Below are the code and all the weights of a small trained network. Each question names an input and a target symbol and asks about switching units off, where a switched-off unit gives its printed mean instead of its output.

import numpy as np


def w(rows, s, z=0):
    codes = np.array(rows[::2]) - 128.0
    scale = np.full(codes.shape[1], s)
    scale[-1] = z or s
    return codes * scale


def f(y):
    return np.maximum(y, 0)


def softmax(a):
    e = np.exp(a - a.max(-1, keepdims=True))
    return e / e.sum(-1, keepdims=True)


def log_softmax(a):
    a = a - a.max(-1, keepdims=True)
    return a - np.log(np.exp(a).sum(-1, keepdims=True))


def net(x, mask):
    ids = ['αβγδεζηλπστφψω'.index(c) for c in x.split()]
    T = len(ids)
    res = E[ids] + P[:T]
    u = 0
    for l in range(3):
        r = res
        for j in range(3):
            rows = slice(2 * j, 2 * j + 2)
            q, k, v = (r @ M[l][rows].T for M in (Q, K, V))
            z = softmax(np.where(np.tri(T) > 0, q @ k.T / 2**0.5, -1e9)) @ v
            o = O[l][rows]
            res = res + np.where(mask[u + j], z, o[:, -1]) @ o[:, :-1]
        u += 3
        y = f(res @ A[l][:, :-1].T + A[l][:, -1])
        res = res + np.where(mask[u : u + 4], y, B[l][:, -1]) @ B[l][:, :-1]
        u += 4
    return log_softmax(res[-1] @ U[:, :-1].T + U[:, -1])


Q, K, V, O, A, B = {}, {}, {}, {}, {}, {}
E = w([
[113,132,148],'α',
[119,161,129],'β',
[62,161,140],'γ',
[117,94,72],'δ',
[84,54,82],'ε',
[153,139,141],'ζ',
[136,129,150],'η',
[153,139,146],'λ',
[164,155,209],'π',
[133,137,137],'σ',
[111,151,140],'τ',
[178,123,139],'φ',
[155,148,131],'ψ',
[142,4,53],'ω',
],0.019)
P = w([
[126,87,146],'0',
[151,185,35],'1',
[52,55,199],'2',
[149,189,29],'3',
[41,55,203],'4',
[148,191,23],'5',
[53,50,199],'6',
[147,192,17],'7',
[56,50,202],'8',
[148,191,15],'9',
[61,49,196],'10',
[149,183,6],'11',
],0.012)
Q[0] = w([
[52,138,112],'L0H0',
[154,127,190],'L0H0',
[167,50,67],'L0H1',
[251,68,71],'L0H1',
[119,142,58],'L0H2',
[170,55,233],'L0H2',
],0.012)
K[0] = w([
[151,143,239],'L0H0',
[73,32,97],'L0H0',
[140,193,250],'L0H1',
[169,255,231],'L0H1',
[153,77,62],'L0H2',
[167,210,204],'L0H2',
],0.0086)
V[0] = w([
[134,108,21],'L0H0',
[77,32,102],'L0H0',
[155,142,180],'L0H1',
[75,66,107],'L0H1',
[88,160,112],'L0H2',
[129,1,29],'L0H2',
],0.0098)
O[0] = w([
[27,187,174,77],'L0H0',
[34,71,138,164],'L0H0',
[76,123,98,47],'L0H1',
[168,109,129,252],'L0H1',
[152,151,221,180],'L0H2',
[254,134,110,245],'L0H2',
],0.0085,0.0039)
A[0] = w([
[142,108,113,165],'L0N0',
[107,81,83,130],'L0N1',
[84,112,5,131],'L0N2',
[150,180,66,2],'L0N3',
],0.013,0.0045)
B[0] = w([
[152,154,83,175],'L0N0',
[190,145,188,169],'L0N1',
[97,183,171,200],'L0N2',
[152,102,245,254],'L0N3',
],0.011,0.0065)
Q[1] = w([
[177,99,106],'L1H0',
[186,133,238],'L1H0',
[119,100,211],'L1H1',
[73,167,99],'L1H1',
[126,43,189],'L1H2',
[181,168,2],'L1H2',
],0.0093)
K[1] = w([
[116,142,178],'L1H0',
[147,199,82],'L1H0',
[116,106,162],'L1H1',
[129,197,180],'L1H1',
[108,31,55],'L1H2',
[119,145,247],'L1H2',
],0.013)
V[1] = w([
[155,254,61],'L1H0',
[115,141,92],'L1H0',
[158,95,200],'L1H1',
[134,190,199],'L1H1',
[147,65,30],'L1H2',
[153,118,66],'L1H2',
],0.0089)
O[1] = w([
[44,229,2,238],'L1H0',
[139,114,112,81],'L1H0',
[118,167,96,230],'L1H1',
[50,142,80,211],'L1H1',
[166,10,43,2],'L1H2',
[59,83,12,52],'L1H2',
],0.0071,0.0061)
A[1] = w([
[22,62,121,97],'L1N0',
[182,72,157,126],'L1N1',
[106,139,114,255],'L1N2',
[187,253,124,108],'L1N3',
],0.011,0.0093)
B[1] = w([
[254,158,90,160],'L1N0',
[97,160,209,139],'L1N1',
[54,2,153,187],'L1N2',
[94,217,41,252],'L1N3',
],0.0074,0.021)
Q[2] = w([
[125,193,117],'L2H0',
[71,83,145],'L2H0',
[2,87,187],'L2H1',
[227,172,129],'L2H1',
[133,126,43],'L2H2',
[89,120,147],'L2H2',
],0.01)
K[2] = w([
[96,153,48],'L2H0',
[79,94,238],'L2H0',
[112,130,245],'L2H1',
[120,202,121],'L2H1',
[110,155,70],'L2H2',
[153,112,79],'L2H2',
],0.011)
V[2] = w([
[114,107,38],'L2H0',
[122,149,197],'L2H0',
[121,197,164],'L2H1',
[246,108,174],'L2H1',
[154,150,117],'L2H2',
[99,190,185],'L2H2',
],0.012)
O[2] = w([
[173,46,137,97],'L2H0',
[104,176,132,170],'L2H0',
[107,194,182,209],'L2H1',
[88,175,12,118],'L2H1',
[145,158,147,140],'L2H2',
[148,156,94,250],'L2H2',
],0.011,0.016)
A[2] = w([
[103,245,116,40],'L2N0',
[87,51,194,254],'L2N1',
[177,151,49,243],'L2N2',
[177,18,254,200],'L2N3',
],0.0092,0.0078)
B[2] = w([
[110,28,101,254],'L2N0',
[213,247,228,142],'L2N1',
[190,106,150,165],'L2N2',
[64,2,213,139],'L2N3',
],0.0093,0.042)
U = w([
[108,97,108,153],'α',
[105,126,181,101],'β',
[36,102,150,11],'γ',
[130,100,128,157],'δ',
[110,70,89,21],'ε',
[129,84,139,197],'ζ',
[130,127,104,253],'η',
[131,96,135,155],'λ',
[117,122,125,192],'π',
[179,166,135,239],'σ',
[122,246,144,212],'τ',
[138,39,111,26],'φ',
[108,57,146,74],'ψ',
[178,122,81,76],'ω',
],0.013,0.0075)

Each question gives the input, a string of symbols that net reads in full, and the target symbol t.
The units are the heads (2 rows each of Q, K, V and O) and the neurons (one row each of A and B). Each row of codes is followed by its name. A weight is (code - 128) times the scale printed after its matrix; where a second scale follows, it is the last column's (O, A, B and U).
mask holds one flag per unit, layer by layer, with each layer's heads first. A switched-off unit (its flag False) gives its mean, the last column of its rows in O or B, instead of its output. The means were averaged over made-up inputs and are rounded, as every weight is.
A unit's drop is (log p(t) with every unit on - log p(t) with that unit switched off) / (log p(t) with every unit on - log p(t) with every unit switched off).
The circuit of an input: a set's keep is (log p(t) with only the set's units on - log p(t) with every unit switched off) / (log p(t) with every unit on - log p(t) with every unit switched off). Starting from the 12 units with the biggest drops (on a tie, the unit counted first), units are removed one at a time, each time the one whose removal leaves the highest keep (on an exact tie, the one counted first), for as long as the keep stays at least 0.8.
circuit, biggest first: the units of the circuit, biggest drop first
k most important neurons: the k neurons with the biggest drops, biggest first
k most important neurons of layer l: the k neurons of layer l with the biggest drops, biggest first
input ω γ γ γ γ ζ, target ω: 2 most important neurons => [L2N0 L0N3]
input γ φ β ω γ φ φ ε ψ γ, target σ: circuit, biggest first => [L0H2]
input γ α ε φ τ β γ γ φ, target γ: 4 most important neurons => [L1N3 L0N1 L0N0 L0N3]
input γ γ ζ φ γ γ φ γ τ ε γ ψ, target σ: circuit, biggest first => [L2N0 L2H0]
input γ ψ φ β, target ε: 3 most important neurons => [L2N0 L1N3 L0N2]
input γ τ β γ φ φ, target β: circuit, biggest first => [L2H1 L0H2 L1N0]
input ψ γ τ ψ γ γ ζ ε β τ, target σ: circuit, biggest first => [L0H2 L2N0 L2H0]
input β γ λ, target β: circuit, biggest first => [L2N0 L2H1 L0H2]
input β φ α ψ γ γ η γ λ τ γ ε, target σ: circuit, biggest first => [L0H2 L2N0]
input τ α α, target τ: 2 most important neurons of layer 0 => [L0N3 L0N0]
input τ α β γ γ γ, target γ: 2 most important neurons of layer 1 => [L1N3 L1N0]
input ω β β γ τ γ φ, target ω: circuit, biggest first => [L0H2 L1H2 L1N0 L2N0]
input ψ γ φ ψ α γ γ, target ψ: circuit, biggest first => [L0N3 L2N3 L2H0 L2H1]
input γ τ ψ τ τ, target γ: 4 most important neurons => [L1N3 L0N0 L2N2 L2N1]
input τ τ τ γ τ φ ε γ γ λ, target σ: 2 most important neurons => [L1N3 L2N0]
input γ ψ γ γ γ ε γ τ ζ ζ ω η, target ω: circuit, biggest first => [L0H2]
input β π π, target β: circuit, biggest first => [L2H1 L0H2]
input β γ γ τ π τ γ ε γ τ β, target β: circuit, biggest first => [L0H2 L2H1]
input ψ ε ψ γ τ, target ψ: 3 most important neurons of layer 0 => [L0N3 L0N1 L0N0]
input ε τ γ γ, target σ: 4 most important neurons => [L0N3 L1N3 L0N1 L2N0]
input τ γ ε τ δ, target τ: 2 most important neurons => [L2N0 L0N3]
input π τ π γ ω ψ ε γ γ φ φ ω, target ω: 2 most important neurons => [L2N0 L0N3]
input γ ψ π ζ γ π τ, target γ: 3 most important neurons => [L1N3 L0N0 L2N2]
input ψ ω γ β τ, target ψ: circuit, biggest first => [L2N3 L2H1]
input τ τ λ γ γ ε ζ γ φ ψ ζ, target τ: 4 most important neurons => [L0N3 L2N0 L1N0 L1N3]
